Below are the code and all the weights of a small trained network. Each question names an input and a target symbol and asks about switching units off, where a switched-off unit gives its printed mean instead of its output.

import numpy as np


def w(rows, s, z=0):
    codes = np.array(rows[::2]) - 128.0
    scale = np.full(codes.shape[1], s)
    scale[-1] = z or s
    return codes * scale


def norm(h):
    return h / np.sqrt((h * h).mean(-1, keepdims=True) + 1e-5)


def f(y):
    return np.maximum(y, 0)


def softmax(a):
    e = np.exp(a - a.max(-1, keepdims=True))
    return e / e.sum(-1, keepdims=True)


def log_softmax(a):
    a = a - a.max(-1, keepdims=True)
    return a - np.log(np.exp(a).sum(-1, keepdims=True))


def net(x, mask):
    ids = ['ΓΔαηθξπτφψω'.index(c) for c in x.split()]
    T = len(ids)
    res = E[ids] + P[:T]
    r = norm(res)
    for j in range(2):
        rows = slice(2 * j, 2 * j + 2)
        q, k, v = (r @ M[0][rows].T for M in (Q, K, V))
        z = softmax(np.where(np.tri(T) > 0, q @ k.T / 2**0.5, -1e9)) @ v
        o = O[0][rows]
        res = res + np.where(mask[j], z, o[:, -1]) @ o[:, :-1]
    y = f(norm(res) @ A[0][:, :-1].T + A[0][:, -1])
    res = res + np.where(mask[2:26], y, B[0][:, -1]) @ B[0][:, :-1]
    return log_softmax(norm(res)[-1] @ U[:, :-1].T + U[:, -1])


Q, K, V, O, A, B = {}, {}, {}, {}, {}, {}
E = w([
[117,164,153],'Γ',
[195,144,160],'Δ',
[169,178,160],'α',
[187,76,125],'η',
[185,122,131],'θ',
[135,107,118],'ξ',
[116,151,131],'π',
[90,147,125],'τ',
[114,4,69],'φ',
[85,158,112],'ψ',
[63,228,152],'ω',
],0.018)
P = w([
[173,125,122],'0',
[63,84,255],'1',
[165,129,116],'2',
[199,124,50],'3',
[99,72,186],'4',
[133,155,118],'5',
[195,132,49],'6',
[119,72,161],'7',
[165,107,115],'8',
[137,146,57],'9',
],0.017)
Q[0] = w([
[90,98,72],'head 0',
[241,2,23],'head 0',
[100,225,32],'head 1',
[45,76,208],'head 1',
],0.0075)
K[0] = w([
[97,62,157],'head 0',
[86,35,103],'head 0',
[130,19,118],'head 1',
[254,130,185],'head 1',
],0.0092)
V[0] = w([
[73,165,80],'head 0',
[147,87,192],'head 0',
[188,9,135],'head 1',
[96,97,38],'head 1',
],0.012)
O[0] = w([
[101,78,70,62],'head 0',
[22,127,170,174],'head 0',
[255,38,188,254],'head 1',
[188,66,51,126],'head 1',
],0.0074,0.0064)
A[0] = w([
[70,59,212,177],'neuron 0',
[74,94,85,200],'neuron 1',
[31,55,139,162],'neuron 2',
[123,210,107,175],'neuron 3',
[186,104,174,94],'neuron 4',
[147,145,159,46],'neuron 5',
[145,69,160,120],'neuron 6',
[76,75,210,145],'neuron 7',
[55,97,93,129],'neuron 8',
[160,197,163,180],'neuron 9',
[169,209,152,151],'neuron 10',
[150,148,108,109],'neuron 11',
[162,202,73,164],'neuron 12',
[115,84,222,251],'neuron 13',
[191,112,139,115],'neuron 14',
[139,119,88,218],'neuron 15',
[38,89,201,255],'neuron 16',
[94,106,132,133],'neuron 17',
[151,56,81,179],'neuron 18',
[94,144,246,94],'neuron 19',
[168,178,76,124],'neuron 20',
[127,158,132,104],'neuron 21',
[174,88,84,202],'neuron 22',
[200,243,23,148],'neuron 23',
],0.013,0.0045)
B[0] = w([
[125,230,91,220],'neuron 0',
[173,97,180,169],'neuron 1',
[159,201,169,191],'neuron 2',
[145,166,208,151],'neuron 3',
[168,128,86,210],'neuron 4',
[180,65,127,137],'neuron 5',
[165,182,122,206],'neuron 6',
[146,254,57,202],'neuron 7',
[150,130,227,153],'neuron 8',
[190,214,114,185],'neuron 9',
[189,106,188,178],'neuron 10',
[59,148,128,142],'neuron 11',
[84,82,180,164],'neuron 12',
[131,222,35,255],'neuron 13',
[161,143,144,209],'neuron 14',
[74,118,178,187],'neuron 15',
[133,214,96,220],'neuron 16',
[170,166,139,146],'neuron 17',
[139,182,214,241],'neuron 18',
[72,133,47,196],'neuron 19',
[18,88,159,160],'neuron 20',
[153,138,137,134],'neuron 21',
[126,102,221,244],'neuron 22',
[57,140,216,192],'neuron 23',
],0.0075,0.0087)
U = w([
[92,252,39,207],'Γ',
[201,203,70,185],'Δ',
[163,221,134,4],'α',
[173,125,115,33],'η',
[169,115,114,121],'θ',
[157,122,117,58],'ξ',
[130,141,152,22],'π',
[54,113,183,193],'τ',
[254,25,172,207],'φ',
[68,86,165,199],'ψ',
[92,125,179,73],'ω',
],0.0094,0.0033)

Each question gives the input, a string of symbols that net reads in full, and the target symbol t.
The units are the heads (2 rows each of Q, K, V and O) and the neurons (one row each of A and B). Each row of codes is followed by its name. A weight is (code - 128) times the scale printed after its matrix; where a second scale follows, it is the last column's (O, A, B and U).
mask holds one flag per unit, heads first, then neurons. A switched-off unit (its flag False) gives its mean, the last column of its rows in O or B, instead of its output. The means were averaged over made-up inputs and are rounded, as every weight is.
A unit's drop is (log p(t) with every unit on - log p(t) with that unit switched off) / (log p(t) with every unit on - log p(t) with every unit switched off).
top k neurons: the k neurons with the biggest drops, biggest first
which heads matter: for each layer, one digit per head in row order, 1 if its drop is at least 0.15 and else 0, layers parted by /
drop when u is switched off: that unit's drop, to one decimal
input Δ τ Δ Δ η, target Γ: which heads matter => 00
input ψ ψ φ ω τ Δ φ Γ, target Γ: which heads matter => 01
input η φ θ Γ Δ, target Γ: which heads matter => 00
input Δ ξ τ ξ, target τ: which heads matter => 01
input π Δ τ φ θ, target Γ: which heads matter => 01
input φ Δ φ ψ, target φ: which heads matter => 01
input τ ω Δ ψ τ Δ θ, target τ: which heads matter => 01
input Δ φ ξ φ α, target Γ: which heads matter => 00
input φ φ φ φ θ τ, target φ: which heads matter => 11
input α α Δ τ, target τ: which heads matter => 00
input φ φ θ τ φ φ τ, target φ: which heads matter => 01
input Δ τ θ Δ τ θ α π, target Γ: top neuron => (neuron 19)
input Δ η ψ Δ ω φ Γ α, target Γ: drop when head 1 is switched off => 0.5
input ω τ τ θ, target τ: drop when head 1 is switched off => 0.4
input φ φ θ Γ φ φ π Δ Γ, target φ: drop when head 0 is switched off => 0.2
input τ θ θ ξ η φ π τ α φ, target φ: drop when neuron 0 is switched off => 0.0
input τ α φ Δ π Δ φ Γ, target Γ: top neuron => (neuron 19)
